In the rows, zero is written as 128.
Each row has a class, written after it.
[107 176 149 127 109 106 160  95  99  52 169 131 155 168 100  76 149 104
 115 174 148 150 163 132 121  96 139 218 140 111 199 169  85 116 133 114
 152 130 135  75 130 138 131 148 142  98 127 100]  fug
[143 169 144 122 115 142 113 131 115 108 153 160 160 131 110 138 121  96
 102 145 160 172 148 124 108  69 128 167 135  86 133 139  99 155 142 117
 148 117 131 130 131 104 154 128 151  77 125 117]  zole
[144 136 157 109 111 157 133 132 109 115 169 150 150 135 124 146 142 108
  97 149 144 162 157 152 141 107 124 162 109  89 113 158  91 101 144  88
 136 134 125 149 155 115 132  89 142  66 117 102]  zole
[137 148 149 197  87 154 178 135 162 127 160 154 140 112 100 130  97  76
  89 111 143 196 105 136 101 101 104 215 140 128  50  91  96 111 177 194
 115 122 134 162 125 119  74 126 166  98 139 115]  fug
[164 109 124 123 141 149 187 114 100 101 133 121 141 138 134 102 120 116
  93 175 131 152 142 122 120 148 122 224 102 115  99 154 116 125 126 142
 139 136 143 113 107 133 102 144  82 106 159 112]  tiga
[125 145 152  96 108 112 176  94 119  93 160 155 161 141 161 126 116 168
 104 119 110 151 158 168 109 150 133 142 143 121 129 152 128 120 162 113
 149 111 106 160 101 119 132 111 140  79 152 124]  Kemi
[166 108 152 123 129 137 177 122 121 133 179 144 164 137 123  97 147  99
 104 162 146 165 158  82 130 100 111 137 132 105 168 141 121 134 139 129
 113 144  60 102 117 134  83 111 102 109 116  90]  bosi
[137 121 142 115 123 159 137 116 107  88 124 126 139 180 135  79 125 111
 115 151 159 149 180  96 123 106 162 169 134 120 135 163  93 128 138 112
 154 127  98 122 124 100 152 114 113  96 125 116]  zole
[154 144 111 103 157 121 215 124 103 101 154 171 166 124 117  98  92 130
 114 155 150 166 114 159 105  85 130 192 126  85 113 151 110 131 160 140
 145 113 133 129 109  82 147 158 133  78 117 101]  Kemi
[152 119  94 142 112 129 161 107  98 138 127 133 143 161 129 127 146 118
 100 109 176 143 119  98  85  82 148 128  93 147 102 145 168 138 154 192
 134 131 137 134 121 166 123 126  95 141 137 151]  bosi
[ 84 156 115 141  62  77 175  72 131  91 107 184 140 120 121  61 140 123
 152 122 106 167 136  99 102  97 121 116 135 125 119 145 120  90 129 112
 116  93  89 149 159  99 137  97 116 182 139 141]  fug
[133 138 138  80 144 133 177  99 145 101 157 120 142 165  91  89 126 113
  88 155 121 153 127 102 145  98 132 153 139  85 171 131 129 131 142  92
 112 124 117 121 112 154 102 150 132 120 117 104]  somug
[123 170 138  95 125 155 130 157 150 131 112  86 113  87 150 113 120  93
 138 140 104 128  74  50 149 109 145 115 152 113 147 116  71 124 101 116
 108 118 124  96 120 141  72  77 138 134 127 121]  tekuz
[119 100 172 162 151 190  91 136 135 116 162 103 138 100 131 237 129 155
 122 178 211  75 138 120 130 102 110 126 145 101 118 117  89 118 155 134
 111 151  65 110  89 130  62 186 201 117  72  75]  bosi
[144 129 118  98  95 158 133 118 130 145 134 107  96  91 122 180 130 100
 127 203 161 174 110  88 144 100 132 203  94 141  28 129  64  79 135 137
 116 147 119 152  96 110 150 177 146 164 104 134]  somug
[146  83 160 177 133  76 125 153 164  95 138 139  84  88 168 156 146 100
 109 146 166 136 121 106 146 151 126 177 123 121 138  93 169 129 129 113
 180 153 139 109 140 129 136 204 183 164 123 149]  somug
[126 134 168 151  96 123 160  87 145  75 143 138 124 132 134 144 138 125
 132 178 189 150 157 130 166  92 129 161 132 100 111 146  88 119 133 105
 128 154 128  78 140  92  79 134 169 119  73 120]  fug
[ 88  97 101  87  85  95 143  71 129 118  90  91 126 116 127  91 119 110
 117 153 112 143 141 103  90 159 128 166  98 155 116 144  91  95 141 119
 141 116 134 163 142 166 151 124 102 160 164 138]  fug
[124 184 134 160 109 146 150 137 141 129 151  95 144  78 130 133 157  99
 170 177 119  94 136  84 129  83 124 168 117 116  96 122  73 109 141 126
  77 123  98 129 106 123 135 135  98 123 116 137]  tiga
[ 66  89 150 199 135  57 137 121 144 172 122 138 106  69 140  93 137 150
 138  78 131  99 116 114  94 139 137  42 162 165 139 120 108 104 117 120
 126  71 158 142 111 122 147 141  99  78  91 137]  Kemi
[116 109 176 121 123  32 182 119  88 127 140 127 107  73 128 134 178 128
 120 142 149 157 141 133 134 152 137 149 141 148 167 176 137  72 112 128
 147 141 145 149 120 145 122 205 114 113 140 110]  vumo
[146  78 225 144 128 135 178 124 103 149 126  85  79  59 197 101  96 154
 106 133 112 125  84 111  95 147 130  79 144 197  86  60 144  67 155 103
 167 138 193 121 103 141  97 150 128 128 141 179]  vumo
[134 112  82 128 101 102 155 106 136 125  90 127 147 129 142 100 179  98
 146 141 131 123 113 174 101 146 123 193  98 120 134 185 104 151 127 164
 129 129  96 165 133  94 147  89 105 165 124 133]  zole
[111  89 150 141 116 101 131 141 146 234 110 118 123 124 115 159 152  95
 124 101 161 164 138 136 102 142 121  94 116 114 147 140 108  77 111 146
 138 113  88 174 161 117 115 138  97 129 118  88]  vumo
[ 94 130 137  89  80  64 185  70 104 114  98 159 127 113 116  87 129 112
 130 153 135 157 159  69 138 121 113 169 116 162 149 108 147 104 145 115
 123 125  91 176 107 157  87  70 107 197 120 129]  bosi
[165 131 170 115 150 109 149 173 156  90 167 148 163 120 119 137 110 126
 105 136 156 146 136 180 142 110 136 140 138  88 158 140 110 147 143 100
 145 130 136 131 138 122 118 157 162  58 115 107]  zole
[125  37 140 160 130 115 170 170 158 191 120 101 137  59 158  80 111 104
 100 123 143 155  89  83 121 113 115  84 159 169 115  81 120 105 126 157
 133 119  58 130 146 119 129 128 117 117 151 123]  zul
[122 136 135  88 105  62 176  86 121 115 123 148 116 117 105 101 169 111
 156 136 162 146 128  83 126 114 126 128  88 133 181 176  95 112 125 130
 121 121 106 153 162 178  98  88 124 134  45  98]  bosi
[111  51 124 175 105 165 189  96  93 103 142 116 128 104 181  75 121 154
 145 167 136  90  42 140  89 133 109 123 137 168 127 130 123 118 171 170
 128 143  59 100 114 117  76 116 154 115 144 143]  bosi
[144  80 145 130 124 182 103 134 131 172 153 108  94 132 156 126 114 138
  70 157 173 136 106 114 191 100 106 138  94  97  68 139  44 127 147 112
  82 135  76 104 164  75 110 157 157  82 113 113]  somug
[178 114 149 109 106 161 146 125 164 162 127  99 138 109 150 133  76 144
 107 185 150 108 114 146 120 135  96 226 161 137 101 134  72 147 148 112
 118 153 129  94  75  79 122 171 175 143 123 119]  zul
[ 99  98 116 103 116 117 144 118 155 130  50  60 139 109 137  85 148 128
 117 134 148 143 129  90  87 122 143 127 137 148 139 164  90 101  81 138
 132 105  89 145 139 138 130 133 153 146 106 108]  zul
[129 136 150 147  86 119 148 119 175 110 172 163 127 125 154 161  97 139
 115 120 132  88 146 127 145 106 109 198 136 142  83  78  91 119 184 138
 112 124 115 184  87 113  93 119 118 191 111 128]  Kemi
[130 161 142 123  75 136 177 130 125 160 193 115 164 136  94 119 116  89
 120 132 135 144 107 163 149 111 125 173 135 125 120 115  54  67 161 120
  98 136  90 138 111 132 106 125 138 135 164 128]  fug
[104  97 164 127  67 231 122 111 103 148 201 132 165 107 130 145 130 148
 112 167 100 151 103 152 130 155 107 166 153 156  67 147  62  53 127 144
 132 133  51 128  89 105  73 106 136 105 157  62]  Kemi
[144 111 136 117 140 128 157 117 111  94 130 123 158 146 125 118 130 117
 101 156 180 130 133 170 129  91 143 149 130  94 139 173 103 144 160 108
 154 147 136 107 142 105 126 158 144  76 146 127]  zole
[144 144 155 129 177 137 152 121  99  85 134 123 135 138  97 116 120 109
  68 159 163 173 131 112 136 139 130 174 142  97 152 149 115  99 145 115
 142 136 136  88 113 144 118 205 144  93 160 134]  tiga
[155 124 141 104 144 124 175 130  66 125 142 146 126 115 123  92 100 117
  95 144 161 152 137  89 151 142 127 166 122 112 119 153 107  97 155 105
 133 119 131 123 140  89 135 139 122  93 143 110]  tekuz
[136 140 153  98 117 144 177 116 112  86 152 144 136 148 103  98 135 110
 102 173 127 136 114 116 161 153 133 223 123 127 143 168 147 111 137 123
 144 125 165  89 114 161 139 146 102 112 155 108]  tiga
[168 130 153 173 146 143 130 100  47 123 129  94 106  97 127  47 155 138
 118 104 180 103 132  87 117 122 125 141  92 143  84 154 136  79 139 101
 123 147 189  84 160  95 149 233 153 156 107 162]  vumo
[142 146 113 126  68 189  81 144 124 134 126 119 140 151 107 125  62 129
 133 151 121 137  94 168 154 165 101 228 128 108  78 151  78 127 121 124
 115 127 151 119 100  80 130 165 193 147 136  94]  Kemi
[142 159 135  87 134 109 159 128  99 100 136 129 152 138 134 140 136 111
 117 143 141 152 178 153 133 127 144 168 108 117 133 176 128 126 131 123
 151 131 151 117 128 134 160 151 111 118 167 130]  vumo
[151 121 138  93 136 173 185  91 100 112 138 120 161 158 118  90 131 116
  84 144 163 128 112  98 139 128 136 169  99  82 142 150 160 130 141 105
 140 123 142  85 134 145 108 120 112 108 142 124]  tiga
[160  73 192 136  96 121 207 104  93 121 149  96  93 134 180 117 107 133
 119 141 183 140 108 112 114 154 143 145 177 149 161 159  40  87 132 141
 176 123  33 144 117 127 119 157 179  93 108 120]  zul
[120 137 143  91 111 112 180 122 105  94 160 128 173 169 115 123 138 141
 114 175 149 163 140 165 118 112 148 133 118 140 136 158 116  93 143 106
 150 123 161 108  94 129 146 135 117  90 136 101]  somug
[122  96 116 150  69  43 174 123 121 124 133 110 130  72 194  85 146 153
 137 188  87 150  64 154 107 131  99 154  91 113 171 151 144 170 103 166
 139 109 111 111 165 138 145 121 109  81 136 120]  fug
[102 130 180 185 100 127 164  85 124 130 161 123 106 115 118 184 128  97
 108 122 152 161 117 145 119 124 125 162 169  97 125 109 127 118 158 143
 162 143 158 152 114 149  52 164 176  51 110 115]  Kemi
[143 124 124  79 143 120 173 104  87 139 154 136 139 142 109 122 141  99
  95 150 137 151 104 135 133 129 114 170 114 103 151 164  87 118 162 114
 133 133 125 131 119 141 137  94 129  98 139  88]  somug
[154 148 174 115 131 133 130 137 114 145 150 142 157 123 121 155 125 139
  77 154 158 146 146 148 124  60 126 141 132  81 124 153  94 131 143 103
 145 116 118 130 137 119 123 159 130  72 131  94]  zole
[158 112 190 147 143 174 150 126 147 151 121 104 120  74 137 145 106  67
 123 113 143 219 133 116 136 197 115 144 169 147  85 102  45 102 114 147
 157 120  64 150  77 121  88  39 212 100  65 101]  Kemi
[ 82 107 139  79 121  74 136 116  86 126 105 124 113 126 155  90 122 105
 124 110 147 133 121 119  90 141 121 120  96 139 203 124  52  95 142 124
 151 109 100 184 171 123 136  74 113 134 134 121]  vumo
[ 90 106 181 126 130 220 106 161 112 165 190  56  89  96  97 148 101  81
  78 225 116 128  79 102 151 112 121 215 115 108 164 112  43  40 135 114
 103 131 120 130 131 165 102 151 138  62 104 122]  vumo
[136 161 148 101 131 138 133 130 104 112 152 158 152 146 110 128 117 136
  98 169 146 145 169 163 172 108 124 174 147 101 140 198  68 136 126 104
 120 127 113  86 148  78  93 116 134  62 142  83]  tekuz
[ 88 141 166 145  87  84 100  99 133 150 128 129 134  89 105 171 124 123
 128 149 158 155 154 118 101 144 114 132 129 145 164 165  63  72 124 115
 138 104 100 151 123 142 119 128 153 125 111 130]  vumo
[144 126 161 145 108 211 147 173  64 121 163  43 124 110 148 150 126 135
 135 180 108 119 163 108 154 106 150 176 121 141  53 108 159  59  99 123
 112 125 132 150  85 155 159 146 133 116 117 109]  vumo
[157 140 207 157 119  75 186 171 168 139 117  82 124  61 186 113 139  82
 146 116 100 196  92 145  96 152 129  87 198 121 180  73  94 141 122 133
 132 144  95 143  90 112  86  69 194  74 121 139]  fug
[ 64 111 123 124  84 110  99 114 126 145  92 104 106 141 100  87 119 105
 156 138 143 131 114  77 133 155 121 117 129 153 176 158  54  77 118 122
 131 102 107 138 181 133 107  81 129 124  94  71]  tekuz
[143 100 138 160  95 163 145 181 137 140 144  75 140 150  98 147  77  78
 111 172 138 171 108 135 129 164 123 149 143 117 122 149  65  89 115 141
 116 103 172 135 108 129 105 129 135  65 112  88]  tekuz
[171 139 136 101 128 154 174  97 109  91 129 133 127 158 134  98 120 114
 129 150 119 143 126  93 136  90 135 149 135  97 102 153 103 150 128 102
 143 147 145  87 117 127  79 120 130 142 135  93]  somug
[138 166 157  92 109 131 184 112 118  62 166 139 147 150 149  94 145 101
 130 127 130 106 174 112 131  87 155 159 122 109 153 177  78 116 119  97
 139 107 122 109 144 135 126 131 108 146 144 131]  vumo
[114 135 102  98 135 110 163 101  38 158 129  87 125 130  68  98  87 135
 111 135 158 141  55 113  94 137 157 154  93 111 147 151 105  65 129 111
 142 122 224 117 111 189 123 165 131  79 134 123]  fug
[141 180 161 117  68 143 139 123 125 132 131 103 148 155 106  98  99 146
 113 167 139 172 158 136 123 116 136 211 112 122  86 153  76  73 129  89
 119 139 166 106 114 104  97 171 157 110 134 107]  fug
[141 113 144 172 131 208  62 171 139 138 164 100 110 157 106 180 106 103
  81 165 172  85 163 143 136 117 144 243 120 109  74 145  46 107 137 116
 123 144 176 121 101 109 124 224 125 100 132 118]  zole
[128 158 135 123  76 143 138 178 165 196  97 113 169  74 162  90 132 130
 173 127  95 171  74 130  96 148 151  94 131 117  97 155 108 101  94 149
 134  78  36 132 116  58 182 173 139 137 161 133]  Kemi
[ 92 138 110 192 151 156  75 125 168 122 115  97 103 127 139 159 166  70
 165 148 112 108 166 116 101 118 126 119 147 132 126  98  48  98 132 114
 114 145  96 140 106 118 141  90 109 169  92 153]  zole
[149  81 158 182 103  94  96 130 133 160 111  89 134  82 131 139 109 142
 106 163 163 104 148 139 129  83 145 141 137 106 133 153 151 161 148  85
 144 162 145 134 155 126 105 148 167  41 140 169]  zole
[147 144 166 100 158 167 135 119 102  81 135 142 135 152 117 136 130  91
  92 139 171 156 172 145 129 111 121 165  96  80 129 147 110 172 126 133
 145 130 192 102 151  93 109 145 117 103 100 106]  vumo
[124  93 157 102 134  51 133 115 116 176 156 136  98 132 127 112 147 161
 117 111 217  98 162 131 117 129 174 169 112 220 187 121 153 144 124 132
 156 135 168 120  91 165 160 120 121  78  61 145]  bosi
[ 82 175 127 133  68  73 124  77 121  81 101 149  95 145  99 113 146 105
 146 134 129 125 126  81 139 124 124 122 127 141 163 175  75  85 133 115
 124 100 159 143 172 143 112 108 106 186 101 138]  tekuz
[124 115 138 131 119 156 106 144 126 177 146  84 141  39 132 164 130 107
 145 180 126 115 112  93 127 121 133 125 135  92 107 159  37 103 159 113
  90 145  27 175 114 109 125 149 133  67 153 132]  zole
[149  83 168 131 128 128 144 102 163 150 117 126  78  51 142 169 127 154
 133 149 139 126 140 145 122 125 131 153 133 148  71 137 160  99 125 115
 138 143 114 167 148 121 123 170 176 138  85 162]  vumo
[169  83 147 184 124 162 113 193 174 174 107  98 128  87 159 172  78 141
 153 121 168 146 101 122 106 144 150 160 164 122  73 118 131 153  89 164
 154 125 140 124  68  96 108 111 213  63  65  75]  Kemi
[ 73 137 111  89  61  44 150  66 160 117 113 101 123 136 122 123 161 115
 137 132 133 134 193 165 129 167 121 206  78 139 138 171  65 126 116 127
 120 108 122 185 161 167 129 122 114 127 113 104]  fug
[104 121 111 124  89 100 149 101 133  85  81 112 116 148 176  69 154 123
 134 170 129 129 143  47 112 100 143 173 113 107 158 172 112 136 121 135
 139  93  75 145 136 127 169 113  91 147 110 111]  zole
[131 164 140  97 118 131 187 114 117 104 140 155 114 140 150 113  93 127
 123 199 111 136 108 129 130  77 129 221 130  76 151 147  81 165 131 122
 130 115 119 108 124 116 103 125 101  58 147 118]  tiga
[108 146 130 107 120  50 184  78  91 147  86 121 104  65 125 139 176 103
 123 110 129 190 122 111  96 136 139 138 119 133 114 124 135  76  95 135
 164 115 120 176 128 176 127 122 134 171 134 137]  fug
[148  79 145 106  89 184 121 166 123 202 188  81 122 126 121 119 118 125
  97 180 138 150  83 103 131 107 132 154 108 111 100 134  80  75 119  95
  97 133 134 127 121 110 143 174 136  57 117  90]  somug
[153  87 134  89 113 212  80 100  88 224 108 107  94 156  96 164  89 102
  51 184 176 135 100 115 111  93 138 210 115 106  71 184  38 106 127  98
 163 121 150  99 122 110 153 179 147 118 160 121]  somug
[160 122 158  98 124 113 176  75  92 124 152 124 133 157  96 116 123 116
  93 151 173 156 141 108 151 120 135 165 132 118 140 149 136 132 164 103
 156 147 133 111 110 151 117 160 147 111 131 111]  somug
[146 121 142  57 148 136 195 154 102  88 135 145 169 129 115 116  98 119
  96 162 165 149 127 123 122 124 162 195 105  92 157 154 159 153 139 134
 150 134 139 122 103 147  86 158 135  75 159 104]  bosi
[151 107 170  91 142 140 165 148 103 103 161 147 115 133 100 127  81 100
  66 155 164 153 113  92 157 109 133 154 149 116 138 136 107  91 157 110
 156 110 165 122 152 141 126 162 131  96 133  97]  tekuz
[141 120 152 113 118 135 188 115 119 122 165 161 140 167 112 103 128  97
  89 155 136 166 150 152 142 118 125 192 125  84 128 157 104 116 149  93
 138 134 121 122 137  94 103 149 128  85 154  97]  somug
[116 155 104 137  78 110 144 117 152  82 146 116 142 105 113  90 109 120
 124 182 101 128 114 116 103  81 127 199 126 163 100 118  93  92 178 133
  90 143 145 142 110 128 151 150 120 170 157 182]  fug
[ 88  96 167 147 149  31 148 133  94 120  72 120 133  41 126 146 149 118
  82 155 205 167  79 121 111 202 138 118 100 146 186 164 164 115 173 162
 186 143 211 109 150 123  91 140 137  45 145 149]  tekuz
[129 109 169 140  97  61 124 159 177  92 128 135  81 158 167 145 183  96
 125 108 152 189 147  90 165 164 142 118 114 136 150  94 204 129 139 123
 149 172 200 141 152 138 135 116 143 114  88 111]  somug
